Below is a small trained network, with its code and all its weights. Each question gives an input and a class and asks what happens when units are switched off, that is, made to give their printed mean instead of their output.

import numpy as np


def w(rows, s, z=0):
    codes = np.array(rows[::2]) - 128.0
    scale = np.full(codes.shape[1], s)
    scale[-1] = z or s
    return codes * scale


def f(y):
    return np.maximum(y, 0)


def log_softmax(a):
    a = a - a.max(-1, keepdims=True)
    return a - np.log(np.exp(a).sum(-1, keepdims=True))


def net(x, mask):
    res = np.array(x, float).reshape(1, 5) / 4 @ E
    y = f(res @ A[0][:, :-1].T + A[0][:, -1])
    res = res + np.where(mask, y, B[0][:, -1]) @ B[0][:, :-1]
    return log_softmax(res[-1] @ U[:, :-1].T + U[:, -1])


A, B = {}, {}
E = w([
[153,232,152,206,251,174,111,117],'x0',
[129,195,193,218,2,131,94,131],'x1',
[99,118,107,151,136,39,31,207],'x2',
[1,134,221,71,167,214,87,146],'x3',
[78,65,204,209,177,82,238,138],'x4',
],0.0083)
A[0] = w([
[138,115,160,182,82,117,138,133,88],'n0',
[110,85,70,83,220,84,168,131,138],'n1',
[140,106,104,71,170,139,140,76,213],'n2',
[133,167,76,85,102,175,63,74,50],'n3',
[90,127,194,60,132,145,100,160,72],'n4',
[123,84,109,131,177,120,151,148,141],'n5',
[127,59,137,67,62,102,157,85,183],'n6',
[101,115,167,170,144,70,200,51,120],'n7',
[32,123,128,129,128,164,79,172,55],'n8',
[132,191,142,174,188,131,99,95,88],'n9',
[99,95,170,156,143,107,168,123,92],'n10',
[117,110,142,84,91,145,163,56,115],'n11',
[97,80,86,120,61,102,158,128,90],'n12',
[130,163,150,146,66,167,171,100,97],'n13',
[136,137,157,146,97,166,173,10,150],'n14',
[209,133,87,197,106,51,145,107,111],'n15',
[87,82,109,66,72,95,158,131,151],'n16',
[89,122,123,151,146,44,42,241,204],'n17',
[170,173,60,120,129,62,127,147,113],'n18',
[161,123,133,100,105,243,202,2,206],'n19',
[174,227,129,155,216,161,152,131,249],'n20',
[93,125,171,180,114,96,155,147,97],'n21',
[109,96,147,75,40,107,104,167,168],'n22',
[82,85,199,149,142,86,166,104,15],'n23',
[139,161,121,97,108,130,74,78,29],'n24',
[125,76,92,76,188,120,111,101,44],'n25',
[117,126,179,188,56,128,71,106,137],'n26',
[172,152,98,70,114,172,82,90,61],'n27',
[77,139,206,83,125,175,122,195,114],'n28',
[204,100,75,147,111,54,168,124,113],'n29',
[132,72,177,183,181,101,173,113,68],'n30',
[52,132,180,95,131,169,109,131,66],'n31',
],0.0095,0.002)
B[0] = w([
[145,126,165,114,105,146,119,104,180],'n0',
[114,161,173,143,68,205,103,79,222],'n1',
[91,174,184,172,47,158,125,103,194],'n2',
[169,192,177,66,108,69,107,142,188],'n3',
[205,81,89,167,155,130,154,150,192],'n4',
[138,174,188,135,92,168,79,104,180],'n5',
[112,136,139,158,177,76,133,112,211],'n6',
[142,164,146,24,114,114,82,169,211],'n7',
[195,76,114,140,150,168,187,155,192],'n8',
[128,153,108,159,168,61,179,81,198],'n9',
[149,164,150,84,96,73,88,146,186],'n10',
[77,142,106,155,134,118,194,135,181],'n11',
[146,146,88,161,155,88,144,107,192],'n12',
[78,142,156,141,84,149,145,105,174],'n13',
[91,144,135,150,100,152,152,156,197],'n14',
[172,64,142,143,157,190,157,147,234],'n15',
[111,157,95,159,193,59,133,98,203],'n16',
[2,175,156,150,93,164,153,223,245],'n17',
[155,104,103,143,81,148,146,161,193],'n18',
[89,108,88,147,71,127,152,235,244],'n19',
[92,127,95,169,178,54,164,110,243],'n20',
[164,161,172,93,68,113,101,100,188],'n21',
[123,159,115,164,151,100,155,89,213],'n22',
[184,152,165,77,113,94,117,137,195],'n23',
[178,150,174,90,140,87,62,132,163],'n24',
[139,172,172,162,91,187,111,58,185],'n25',
[122,147,186,159,108,192,110,37,204],'n26',
[168,183,163,100,95,81,85,170,181],'n27',
[186,76,97,139,166,171,148,147,208],'n28',
[173,102,110,146,139,173,169,144,221],'n29',
[180,165,139,104,91,67,103,157,210],'n30',
[225,91,122,155,155,125,173,112,202],'n31',
],0.0074,0.011)
U = w([
[199,161,152,33,111,73,78,156,61],'0',
[222,51,101,153,155,186,160,148,60],'1',
[32,132,114,146,105,151,143,222,201],'2',
[116,153,168,159,97,203,96,3,92],'3',
[103,142,91,171,196,36,151,62,127],'4',
[95,110,110,113,130,128,120,136,254],'5',
],0.012,0.0036)

Each question gives the input, the list of numbers given to net, and the class t.
The units are the neurons (one row each of A and B). Each row of codes is followed by its name. A weight is (code - 128) times the scale printed after its matrix; where a second scale follows, it is the last column's (A, B and U).
mask holds one flag per neuron, in row order. A switched-off neuron (its flag False) gives its mean, the last column of its row in B, instead of its output. The means were averaged over made-up inputs and are rounded, as every weight is.
A unit's drop is (log p(t) with every unit on - log p(t) with that unit switched off) / (log p(t) with every unit on - log p(t) with every unit switched off).
The circuit of an input: a set's keep is (log p(t) with only the set's units on - log p(t) with every unit switched off) / (log p(t) with every unit on - log p(t) with every unit switched off). Starting from the 12 units with the biggest drops (on a tie, the unit counted first), units are removed one at a time, each time the one whose removal leaves the highest keep (on an exact tie, the one counted first), for as long as the keep stays at least 0.8.
units of the circuit, in order: the units of the circuit, biggest drop first
most important unit: the unit with the biggest drop
k most important neurons: the k neurons with the biggest drops, biggest first
drop of u: that unit's drop, to one decimal
input [0,-7,4,5,3], class 3: 2 most important neurons -> [n1 n25]
input [-6,-4,4,-7,-2], class 1: units of the circuit, in order -> [n29]
input [2,-5,0,6,-2], class 1: units of the circuit, in order -> [n4 n31]
input [8,0,4,-2,-5], class 4: 2 most important neurons -> [n20 n9]
input [7,5,1,2,6], class 4: 2 most important neurons -> [n20 n9]
input [5,-6,-8,-4,6], class 2: units of the circuit, in order -> [n19 n14]
input [6,-3,7,-1,7], class 0: 2 most important neurons -> [n30 n19]
input [-8,4,-2,-4,6], class 4: 4 most important neurons -> [n16 n6 n12 n22]
input [-8,1,4,0,8], class 0: 2 most important neurons -> [n23 n7]
input [0,-3,-4,4,1], class 1: 2 most important neurons -> [n17 n31]
input [-2,5,-5,3,-1], class 2: 4 most important neurons -> [n19 n1 n25 n14]
input [-8,-4,-3,7,1], class 4: 4 most important neurons -> [n16 n6 n15 n22]
input [-7,6,0,-5,-3], class 4: units of the circuit, in order -> [n16 n22]
input [4,4,-7,3,3], class 2: units of the circuit, in order -> [n19]
input [8,-6,-2,-4,-7], class 4: 4 most important neurons -> [n20 n9 n7 n30]
input [-2,6,1,7,-1], class 1: units of the circuit, in order -> [n28 n31]
input [1,-8,-7,4,1], class 3: 4 most important neurons -> [n25 n1 n17 n2]
input [-5,-1,2,8,-6], class 1: 3 most important neurons -> [n8 n4 n28]
input [1,-8,6,7,0], class 3: 2 most important neurons -> [n1 n25]
input [-1,7,3,-1,-2], class 3: most important unit -> n26
input [-8,-5,-8,3,1], class 2: drop of n11 -> 0.1
input [0,8,2,6,1], class 3: drop of n19 -> 0.2
input [-5,-2,-5,6,7], class 0: drop of n23 -> 0.2
